[[128 132 128 125 128 121 122 126 124 141 125 126]
 [129 128 122 129 125 130 126 128 132 122 151 128]
 [126 142 130 130 127 130 137 125 130 139 133 125]
 [126 121 131 126 132 124 123 127 123 133 131 128]]
->
[[128 128 128 122 124 125]
 [129 122 125 126 132 151]
 [126 130 127 137 130 133]
 [126 131 132 123 123 131]]

[[114 119 126 108 130 117 113 126 133]
 [157 141 129 156 118 137 155 126 131]]
->
[[114 126 130 113 133]
 [157 129 118 155 131]]

[[129 131 130 115 133 130 125]
 [121 129 134 123 122 119 124]
 [114 130 152 132 101 110 119]
 [126 130 121 142 142 116 121]
 [149 125 116 143 143 130 118]]
->
[[129 130 133 125]
 [121 134 122 124]
 [114 152 101 119]
 [126 121 142 121]
 [149 116 143 118]]

[[116 135 128 128 146 127 115 112 130 112 137 135 130]
 [127 130 128 132 128 120 129 125 127 123 129 130 126]
 [134 131 134 140 133 150 131 119 118 112 131 133 118]]
->
[[116 128 146 115 130 137 130]
 [127 128 128 129 127 129 126]
 [134 134 133 131 118 131 118]]

[[104 144 107 138 148 141 110 110 143]
 [141 137 109 109 108 141 147 144 148]
 [105 133 139 120 105 148 120 119 137]
 [138 116 147 148 110 134 108 102 143]
 [103 132 109 131 111 147 153 143 149]]
->
[[104 107 148 110 143]
 [141 109 108 147 148]
 [105 139 105 120 137]
 [138 147 110 108 143]
 [103 109 111 153 149]]

[[107 118 133 114 147 140 113 123 112 121 137 134]
 [141 109 137 123 116 137 131 151 132 144 137 148]
 [117 114 138 132 138 139 144 109 103 131 137 143]
 [131 116 133 110 133 138 107 156 130 139 137 140]]
->
[[107 133 147 113 112 137]
 [141 137 116 131 132 137]
 [117 138 138 144 103 137]
 [131 133 133 107 130 137]]

[[133 140 127 146 109 119 116 122]
 [134 126 124 127 154 136 141 137]
 [135 138 135 135 103 110 110 128]
 [128 145 119 134 111 129 113 116]
 [140 137 125 148 121 115 124 118]
 [114 143 118 154 146 130 118 126]
 [130 125 125 116 139 138 143 144]]
->
[[133 127 109 116]
 [134 124 154 141]
 [135 135 103 110]
 [128 119 111 113]
 [140 125 121 124]
 [114 118 146 118]
 [130 125 139 143]]
---
[[123 133 134 130]
 [115 130 123 112]
 [121 133 123 103]
 [130 137 121 136]
 [103 135 133 129]
 [133 119 122 125]
 [145 112 129 107]
 [117 138 130 105]
 [139 124 145 145]]
->
[[145 112 129 107]
 [139 124 145 145]
 [133 119 122 125]
 [130 137 121 136]
 [123 133 134 130]
 [121 133 123 103]
 [117 138 130 105]
 [115 130 123 112]
 [103 135 133 129]]

[[140 141 123 119 140 139 138 119 123 139 120]
 [146 146 121 116 145 143 143 116 121 143 117]
 [150 150 121 113 148 147 146 115 120 147 116]
 [122 122 137 134 121 121 121 135 136 121 137]
 [128 128 127 126 128 127 127 125 127 127 126]
 [125 125 139 134 125 119 125 121 138 119 122]
 [143 143 125 120 142 140 141 118 125 140 119]]
->
[[150 150 121 113 148 147 146 115 120 147 116]
 [146 146 121 116 145 143 143 116 121 143 117]
 [143 143 125 120 142 140 141 118 125 140 119]
 [140 141 123 119 140 139 138 119 123 139 120]
 [128 128 127 126 128 127 127 125 127 127 126]
 [125 125 139 134 125 119 125 121 138 119 122]
 [122 122 137 134 121 121 121 135 136 121 137]]

[[132 132 106 149 149 109 106 122 110]
 [142 142 131 137 137 135 129 140 135]
 [125 125 118 136 136 117 119 120 117]
 [133 133 117 141 141 119 116 127 120]
 [113 113 127 118 119 122 130 115 121]
 [137 137 131 131 131 134 129 138 135]
 [135 135 115 142 142 118 113 129 119]]
->
[[142 142 131 137 137 135 129 140 135]
 [137 137 131 131 131 134 129 138 135]
 [135 135 115 142 142 118 113 129 119]
 [133 133 117 141 141 119 116 127 120]
 [132 132 106 149 149 109 106 122 110]
 [125 125 118 136 136 117 119 120 117]
 [113 113 127 118 119 122 130 115 121]]

[[127 120 141 135 128 141 125 133 134 133 130 131 116 116 134]
 [140 129 152 129 126 132 118 124 134 141 123 134 133 130 135]
 [125 112 127 135 108 127 126 128 134 132 139 114 113 128 137]
 [151 133 136 121 133 134 122 123 134 130 133 129 138 121 136]]
->
[[151 133 136 121 133 134 122 123 134 130 133 129 138 121 136]
 [140 129 152 129 126 132 118 124 134 141 123 134 133 130 135]
 [127 120 141 135 128 141 125 133 134 133 130 131 116 116 134]
 [125 112 127 135 108 127 126 128 134 132 139 114 113 128 137]]

[[122 151 143]
 [120 135 120]
 [129 135 140]]
->
[[129 135 140]
 [122 151 143]
 [120 135 120]]

[[120 109]
 [116 121]
 [156 134]
 [112 112]]
->
[[156 134]
 [120 109]
 [116 121]
 [112 112]]

[[123 126 110 112 139]
 [143 137 135 137 117]
 [152 144 134 138 113]
 [142 138 119 124 125]
 [129 128 144 142 120]
 [ 99 107 141 132 136]]
->
[[152 144 134 138 113]
 [143 137 135 137 117]
 [142 138 119 124 125]
 [129 128 144 142 120]
 [123 126 110 112 139]
 [ 99 107 141 132 136]]

[[138 122 144 137 135 126 128 123 131 141 103 124 136 134 124]
 [125 128 134 134 136 102 119 121 126 115 141 126 130 144 119]
 [122 124 123 122 136 133 135 118 135 133 121 131 127 126 129]
 [135 112 124 138 126 150 130 128 125 115 118 121 129 134 139]
 [126 130 128 132 127 134 133 118 134 125 125 133 129 135 119]]
->
[[138 122 144 137 135 126 128 123 131 141 103 124 136 134 124]
 [135 112 124 138 126 150 130 128 125 115 118 121 129 134 139]
 [126 130 128 132 127 134 133 118 134 125 125 133 129 135 119]
 [125 128 134 134 136 102 119 121 126 115 141 126 130 144 119]
 [122 124 123 122 136 133 135 118 135 133 121 131 127 126 129]]

[[112 117 127 127 133 115 127 129 127 136 112 150 127 117 127]
 [116 120 138 128 129 137 126 127 127 130 122 125 128 138 129]
 [114 119 113 129 131 117 130 127 128 142 119 134 127 118 128]
 [122 137 124 127 146 118 130 130 125 118 120 138 128 119 126]
 [130 106 145 128 126 140 133 129 131 121 127 123 122 137 125]]
->
[[130 106 145 128 126 140 133 129 131 121 127 123 122 137 125]
 [122 137 124 127 146 118 130 130 125 118 120 138 128 119 126]
 [116 120 138 128 129 137 126 127 127 130 122 125 128 138 129]
 [114 119 113 129 131 117 130 127 128 142 119 134 127 118 128]
 [112 117 127 127 133 115 127 129 127 136 112 150 127 117 127]]
---
[[150 102]
 [137 109]
 [110 123]
 [102 133]
 [113 147]
 [114 124]]
->
[[113 147]
 [102 133]
 [114 124]
 [110 123]
 [137 109]
 [150 102]]

[[111 136 135 134 118 117 123 138 126 142 124 143 132 118 136]
 [121 145 116 137 127 121 130 126 117 105 143 109 131 118 147]]
->
[[121 145 116 137 127 121 130 126 117 105 143 109 131 118 147]
 [111 136 135 134 118 117 123 138 126 142 124 143 132 118 136]]

[[110 148]
 [156 111]
 [123 135]]
->
[[110 148]
 [123 135]
 [156 111]]

[[125 143 116 140 122 131]
 [142 109 130 142 134 122]
 [122 120 136 107 131 116]
 [119 108 127 135 123 132]
 [127 102 133 139 123 116]
 [131 147 122 111 130 115]
 [134 118 131 135 124 137]
 [124 137 119 131 116 129]
 [117 134 127 119 134 115]
 [136 128 138 134 145 130]
 [119 140 124 118 132 113]]
->
[[131 147 122 111 130 115]
 [125 143 116 140 122 131]
 [119 140 124 118 132 113]
 [124 137 119 131 116 129]
 [117 134 127 119 134 115]
 [136 128 138 134 145 130]
 [122 120 136 107 131 116]
 [134 118 131 135 124 137]
 [142 109 130 142 134 122]
 [119 108 127 135 123 132]
 [127 102 133 139 123 116]]

[[111 121 129 124 123 129 137 134]
 [126 118 145 137 106 126 120 121]
 [121 115 129 119 113 143 130 128]
 [131 108 140 120 119 121 131 119]
 [123 120 133 114 111 121 128 122]
 [119 117 114 119 128 143 126 120]
 [134 127 139  99 127 137 125 152]]
->
[[134 127 139  99 127 137 125 152]
 [111 121 129 124 123 129 137 134]
 [123 120 133 114 111 121 128 122]
 [126 118 145 137 106 126 120 121]
 [119 117 114 119 128 143 126 120]
 [121 115 129 119 113 143 130 128]
 [131 108 140 120 119 121 131 119]]

[[113 125 127 129 146 127 127 129 122 149 131 126]
 [129 128 128 132 130 122 127 128 131 134 127 128]
 [136 119 116 127 100 144 125 135 141 112 125 125]
 [134 127 125 134 114 127 126 128 132 132 129 128]]
->
[[129 128 128 132 130 122 127 128 131 134 127 128]
 [134 127 125 134 114 127 126 128 132 132 129 128]
 [113 125 127 129 146 127 127 129 122 149 131 126]
 [136 119 116 127 100 144 125 135 141 112 125 125]]

[[120 128 104 120 138 131 131 125 137 126 119 126 135 124]
 [120 130 104 124 138 131 131 133 137 126 119 124 135 124]]
->
[[120 130 104 124 138 131 131 133 137 126 119 124 135 124]
 [120 128 104 120 138 131 131 125 137 126 119 126 135 124]]

[[137 124 140 128 122 133 130 128 128 144 141 133 127 132 125 129]
 [139 130 126 129 125 123 128 128 129 117 138 140 126 124 127 128]
 [150 111 121 127 126 125 128 128 127 144 136 136 126 128 131 128]
 [123 134 118 128 115 125 130 129 130 144 119 114 127 125 128 129]]
->
[[123 134 118 128 115 125 130 129 130 144 119 114 127 125 128 129]
 [139 130 126 129 125 123 128 128 129 117 138 140 126 124 127 128]
 [137 124 140 128 122 133 130 128 128 144 141 133 127 132 125 129]
 [150 111 121 127 126 125 128 128 127 144 136 136 126 128 131 128]]
